Here is a tiny trained network, its code and every weight. The questions are about switching its units off for an input and a class, where a switched-off unit gives its printed mean instead of its output.

import numpy as np


def w(rows, s, z=0):
    codes = np.array(rows[::2]) - 128.0
    scale = np.full(codes.shape[1], s)
    scale[-1] = z or s
    return codes * scale


def f(y):
    return np.maximum(y, 0)


def log_softmax(a):
    a = a - a.max(-1, keepdims=True)
    return a - np.log(np.exp(a).sum(-1, keepdims=True))


def net(x, mask):
    res = np.array(x, float).reshape(1, 8) / 4 @ E
    y = f(res @ A[0][:, :-1].T + A[0][:, -1])
    res = res + np.where(mask, y, B[0][:, -1]) @ B[0][:, :-1]
    return log_softmax(res[-1] @ U[:, :-1].T + U[:, -1])


A, B = {}, {}
E = w([
[123,127,132,127,130,129,123,126,129,129],'x0',
[129,127,127,129,128,129,129,127,127,128],'x1',
[133,129,126,128,132,135,130,126,129,125],'x2',
[129,85,108,96,188,134,93,249,72,109],'x3',
[124,129,131,128,125,121,126,130,127,132],'x4',
[128,124,126,130,126,133,128,130,134,127],'x5',
[149,62,252,95,110,115,187,127,109,75],'x6',
[23,142,143,238,151,154,182,144,88,92],'x7',
],0.017)
A[0] = w([
[89,124,104,123,190,119,156,150,135,84,80],'neuron 1',
[114,94,109,88,159,145,109,211,77,126,130],'neuron 2',
[164,31,132,43,168,112,102,217,95,98,73],'neuron 3',
[173,62,194,5,105,105,176,112,145,126,114],'neuron 4',
[130,108,141,140,134,142,128,131,115,126,30],'neuron 5',
[119,180,138,147,64,131,153,15,169,117,254],'neuron 6',
[103,148,98,164,177,128,135,168,142,107,70],'neuron 7',
[141,97,129,102,118,144,102,173,96,97,97],'neuron 8',
[65,168,89,199,156,159,112,135,127,121,104],'neuron 9',
[144,130,141,105,99,136,116,78,141,114,151],'neuron 10',
[165,168,29,63,133,114,35,114,175,211,232],'neuron 11',
[134,103,113,98,200,128,102,222,83,107,134],'neuron 12',
[73,192,69,218,147,155,148,153,108,164,126],'neuron 13',
[100,74,242,178,132,140,208,134,85,92,27],'neuron 14',
[157,136,153,123,80,149,115,90,131,136,150],'neuron 15',
[139,126,121,133,143,136,155,140,141,144,102],'neuron 16',
[84,197,89,212,97,131,173,60,165,175,155],'neuron 17',
[158,64,154,73,134,121,84,190,102,97,111],'neuron 18',
[159,130,115,144,159,151,132,143,134,155,104],'neuron 19',
[75,100,170,168,128,123,199,132,102,50,32],'neuron 20',
[124,140,145,124,122,118,116,122,121,134,99],'neuron 21',
[103,104,84,122,143,149,115,209,89,126,114],'neuron 22',
[92,122,193,150,131,132,177,155,141,99,47],'neuron 23',
],0.012,0.0093)
B[0] = w([
[130,149,121,126,110,112,122,161,126,123,152],'neuron 1',
[106,137,98,181,143,123,123,163,117,126,188],'neuron 2',
[117,94,107,149,184,129,137,107,111,122,207],'neuron 3',
[141,84,167,124,122,72,82,97,94,65,209],'neuron 4',
[118,121,111,125,129,127,131,130,127,136,131],'neuron 5',
[126,126,150,84,124,108,161,3,142,129,253],'neuron 6',
[124,128,121,149,109,117,115,150,110,113,158],'neuron 7',
[123,113,119,126,180,115,142,121,125,136,159],'neuron 8',
[106,120,161,139,131,90,93,134,114,102,191],'neuron 9',
[144,113,159,108,115,127,132,121,131,131,168],'neuron 10',
[153,166,81,123,120,192,173,149,175,191,242],'neuron 11',
[114,149,97,159,137,142,110,169,113,123,199],'neuron 12',
[85,118,168,121,146,90,98,95,94,83,209],'neuron 13',
[154,140,112,129,118,169,179,141,173,176,221],'neuron 14',
[127,122,151,123,104,122,132,124,138,130,168],'neuron 15',
[124,122,117,129,118,104,134,132,128,135,128],'neuron 16',
[83,123,112,112,157,119,129,58,99,126,238],'neuron 17',
[116,78,116,145,177,113,145,102,128,132,187],'neuron 18',
[120,135,114,123,117,133,144,138,119,115,139],'neuron 19',
[131,163,94,119,128,180,152,132,155,165,199],'neuron 20',
[138,120,121,129,124,123,123,107,136,131,130],'neuron 21',
[128,132,134,160,112,135,105,167,123,130,178],'neuron 22',
[138,153,100,116,141,145,139,149,149,153,175],'neuron 23',
],0.017,0.03)
U = w([
[152,184,129,90,78,173,180,86,192,216,251],'0',
[92,77,138,153,219,89,111,73,80,82,121],'1',
[156,146,64,183,163,193,147,203,157,204,74],'2',
[86,159,134,187,111,103,27,184,67,55,31],'3',
[214,55,254,100,60,76,117,94,143,71,129],'4',
],0.0098,0.0029)

Each question gives the input, the list of numbers given to net, and the class t.
The units are the neurons (one row each of A and B). Each row of codes is followed by its name. A weight is (code - 128) times the scale printed after its matrix; where a second scale follows, it is the last column's (A, B and U).
mask holds one flag per neuron, in row order. A switched-off neuron (its flag False) gives its mean, the last column of its row in B, instead of its output. The means were averaged over made-up inputs and are rounded, as every weight is.
A unit's drop is (log p(t) with every unit on - log p(t) with that unit switched off) / (log p(t) with every unit on - log p(t) with every unit switched off).
The circuit of an input: a set's keep is (log p(t) with only the set's units on - log p(t) with every unit switched off) / (log p(t) with every unit on - log p(t) with every unit switched off). Starting from the 12 units with the biggest drops (on a tie, the unit counted first), units are removed one at a time, each time the one whose removal leaves the highest keep (on an exact tie, the one counted first), for as long as the keep stays at least 0.8.
units of the circuit, in order: the units of the circuit, biggest drop first
unit that matters most: the unit with the biggest drop
top k neurons: the k neurons with the biggest drops, biggest first
drop when u is switched off: that unit's drop, to one decimal
input [-1,0,-6,-4,6,7,8,0], class 4: units of the circuit, in order -> [neuron 4]
input [-1,7,3,0,2,0,-7,0], class 0: top 3 neurons -> [neuron 11; neuron 4; neuron 3]
input [4,-8,0,-6,-6,-7,-1,1], class 1: top 2 neurons -> [neuron 11; neuron 14]
input [4,3,-5,5,-8,-5,-5,1], class 3: top 2 neurons -> [neuron 14; neuron 13]
input [6,8,2,6,8,0,0,-6], class 2: top 2 neurons -> [neuron 11; neuron 6]
input [1,-1,3,1,-4,4,-2,1], class 3: top 2 neurons -> [neuron 6; neuron 14]
input [7,7,-1,-8,-2,7,-4,1], class 1: top 3 neurons -> [neuron 17; neuron 14; neuron 13]
input [-6,-5,-4,3,-3,1,0,5], class 3: top 2 neurons -> [neuron 11; neuron 13]
input [6,-1,-1,-7,-7,-2,8,0], class 4: top 2 neurons -> [neuron 4; neuron 11]
input [-4,4,5,-6,-3,-1,7,0], class 4: top 2 neurons -> [neuron 4; neuron 11]
input [-6,-6,-8,1,2,-7,-2,8], class 3: drop when neuron 6 is switched off -> 0.3
input [4,-1,-3,1,-6,-6,6,5], class 2: drop when neuron 6 is switched off -> 0.5
input [-7,-7,-2,1,6,1,-5,-6], class 2: drop when neuron 6 is switched off -> 1.0
input [-1,-8,5,-8,-3,4,2,8], class 0: unit that matters most -> neuron 14
